Here is a tiny trained network, its code and every weight. The questions are about switching its units off for an input and a class, where a switched-off unit gives its printed mean instead of its output.

import numpy as np


def w(rows, s, z=0):
    codes = np.array(rows[::2]) - 128.0
    scale = np.full(codes.shape[1], s)
    scale[-1] = z or s
    return codes * scale


def f(y):
    return np.maximum(y, 0)


def log_softmax(a):
    a = a - a.max(-1, keepdims=True)
    return a - np.log(np.exp(a).sum(-1, keepdims=True))


def net(x, mask):
    res = np.array(x, float).reshape(1, 6) / 4 @ E
    y = f(res @ A[0][:, :-1].T + A[0][:, -1])
    res = res + np.where(mask, y, B[0][:, -1]) @ B[0][:, :-1]
    return log_softmax(res[-1] @ U[:, :-1].T + U[:, -1])


A, B = {}, {}
E = w([
[184,135,110,83,250],'x0',
[200,71,80,94,43],'x1',
[52,83,129,177,114],'x2',
[94,160,26,110,95],'x3',
[132,206,168,84,135],'x4',
[172,186,70,229,157],'x5',
],0.011)
A[0] = w([
[60,74,108,156,146,13],'neuron 1',
[96,99,83,101,83,35],'neuron 2',
[115,170,95,74,189,134],'neuron 3',
[231,147,95,104,114,46],'neuron 4',
[81,226,133,107,156,104],'neuron 5',
[116,120,69,157,125,45],'neuron 6',
[128,131,127,242,125,178],'neuron 7',
[207,111,105,141,156,188],'neuron 8',
[132,132,92,200,164,82],'neuron 9',
[111,132,148,113,221,96],'neuron 10',
[13,78,87,82,16,56],'neuron 11',
[77,111,226,84,124,120],'neuron 12',
[71,206,164,39,152,253],'neuron 13',
[198,125,134,107,115,32],'neuron 14',
[61,53,184,102,160,52],'neuron 15',
[90,131,174,144,42,139],'neuron 16',
[120,120,112,173,150,59],'neuron 17',
[81,100,9,121,71,86],'neuron 18',
[127,128,174,150,123,146],'neuron 19',
[137,182,97,183,105,152],'neuron 20',
[109,110,98,219,160,72],'neuron 21',
],0.013,0.0056)
B[0] = w([
[127,128,172,18,105,166],'neuron 1',
[100,128,41,146,77,165],'neuron 2',
[150,126,47,172,162,198],'neuron 3',
[200,193,115,67,176,176],'neuron 4',
[152,152,100,186,156,205],'neuron 5',
[100,154,131,106,138,154],'neuron 6',
[22,128,139,135,142,202],'neuron 7',
[107,127,93,60,135,183],'neuron 8',
[12,133,168,65,203,176],'neuron 9',
[128,63,91,174,185,195],'neuron 10',
[123,156,86,132,26,242],'neuron 11',
[162,79,192,155,100,218],'neuron 12',
[202,125,110,201,128,249],'neuron 13',
[181,165,160,83,143,152],'neuron 14',
[142,39,192,79,104,200],'neuron 15',
[118,186,172,179,41,209],'neuron 16',
[102,158,148,116,147,150],'neuron 17',
[97,187,2,109,119,202],'neuron 18',
[70,116,150,142,99,161],'neuron 19',
[80,53,167,163,184,187],'neuron 20',
[75,149,182,101,143,181],'neuron 21',
],0.0092,0.016)
U = w([
[101,160,92,96,53,75],'0',
[88,155,151,140,102,254],'1',
[137,116,90,136,135,239],'2',
[136,59,176,105,99,72],'3',
[159,170,117,171,168,78],'4',
[134,169,187,138,72,88],'5',
[53,142,142,92,162,68],'6',
[195,159,110,11,150,158],'7',
],0.013,0.0077)

Each question gives the input, the list of numbers given to net, and the class t.
The units are the neurons (one row each of A and B). Each row of codes is followed by its name. A weight is (code - 128) times the scale printed after its matrix; where a second scale follows, it is the last column's (A, B and U).
mask holds one flag per neuron, in row order. A switched-off neuron (its flag False) gives its mean, the last column of its row in B, instead of its output. The means were averaged over made-up inputs and are rounded, as every weight is.
A unit's drop is (log p(t) with every unit on - log p(t) with that unit switched off) / (log p(t) with every unit on - log p(t) with every unit switched off).
The circuit of an input: a set's keep is (log p(t) with only the set's units on - log p(t) with every unit switched off) / (log p(t) with every unit on - log p(t) with every unit switched off). Starting from the 12 units with the biggest drops (on a tie, the unit counted first), units are removed one at a time, each time the one whose removal leaves the highest keep (on an exact tie, the one counted first), for as long as the keep stays at least 0.8.
units of the circuit, in order: the units of the circuit, biggest drop first
most important unit: the unit with the biggest drop
k most important neurons: the k neurons with the biggest drops, biggest first
drop when u is switched off: that unit's drop, to one decimal
input [-3,-1,-2,-6,-1,-1], class 3: units of the circuit, in order => neuron 11; neuron 18
input [0,-7,4,3,3,-6], class 3: units of the circuit, in order => neuron 15; neuron 12
input [8,0,4,7,4,-6], class 4: most important unit => neuron 13
input [-4,-2,8,-7,8,-1], class 3: 2 most important neurons => neuron 15; neuron 12
input [-8,-4,-7,2,0,1], class 5: units of the circuit, in order => neuron 16; neuron 18
input [6,-2,5,1,0,1], class 6: units of the circuit, in order => neuron 9; neuron 11
input [4,6,8,0,7,-5], class 3: units of the circuit, in order => neuron 18; neuron 15
input [-4,-7,2,7,5,-5], class 5: units of the circuit, in order => neuron 13; neuron 12; neuron 16
input [-3,-1,3,0,2,-6], class 5: 2 most important neurons => neuron 16; neuron 11
input [4,8,8,2,-5,5], class 6: units of the circuit, in order => neuron 9; neuron 21; neuron 13
input [-4,-6,6,-5,7,-8], class 3: 2 most important neurons => neuron 15; neuron 12
input [0,-7,8,1,8,0], class 4: units of the circuit, in order => neuron 13; neuron 5
input [-3,-6,8,6,6,-1], class 0: 2 most important neurons => neuron 11; neuron 18
input [-2,7,-5,8,5,2], class 7: units of the circuit, in order => neuron 4
input [-4,-6,-6,0,-3,-7], class 5: 2 most important neurons => neuron 20; neuron 16
input [-8,-4,3,-5,-1,2], class 5: 3 most important neurons => neuron 16; neuron 18; neuron 10
input [-4,-6,-8,8,2,-5], class 2: 2 most important neurons => neuron 4; neuron 11
input [6,7,4,8,-5,5], class 7: 2 most important neurons => neuron 4; neuron 16
input [1,-8,-5,-1,4,-8], class 4: 3 most important neurons => neuron 13; neuron 5; neuron 3
input [-7,-5,7,-5,3,-8], class 5: units of the circuit, in order => neuron 16
input [1,-7,-4,-4,-5,-2], class 3: drop when neuron 18 is switched off => 0.2
input [-8,-5,-5,-5,3,-6], class 5: drop when neuron 16 is switched off => 0.5
input [0,8,5,-3,-6,-6], class 0: drop when neuron 11 is switched off => 0.0
input [7,8,6,-4,-7,6], class 6: drop when neuron 9 is switched off => 0.1
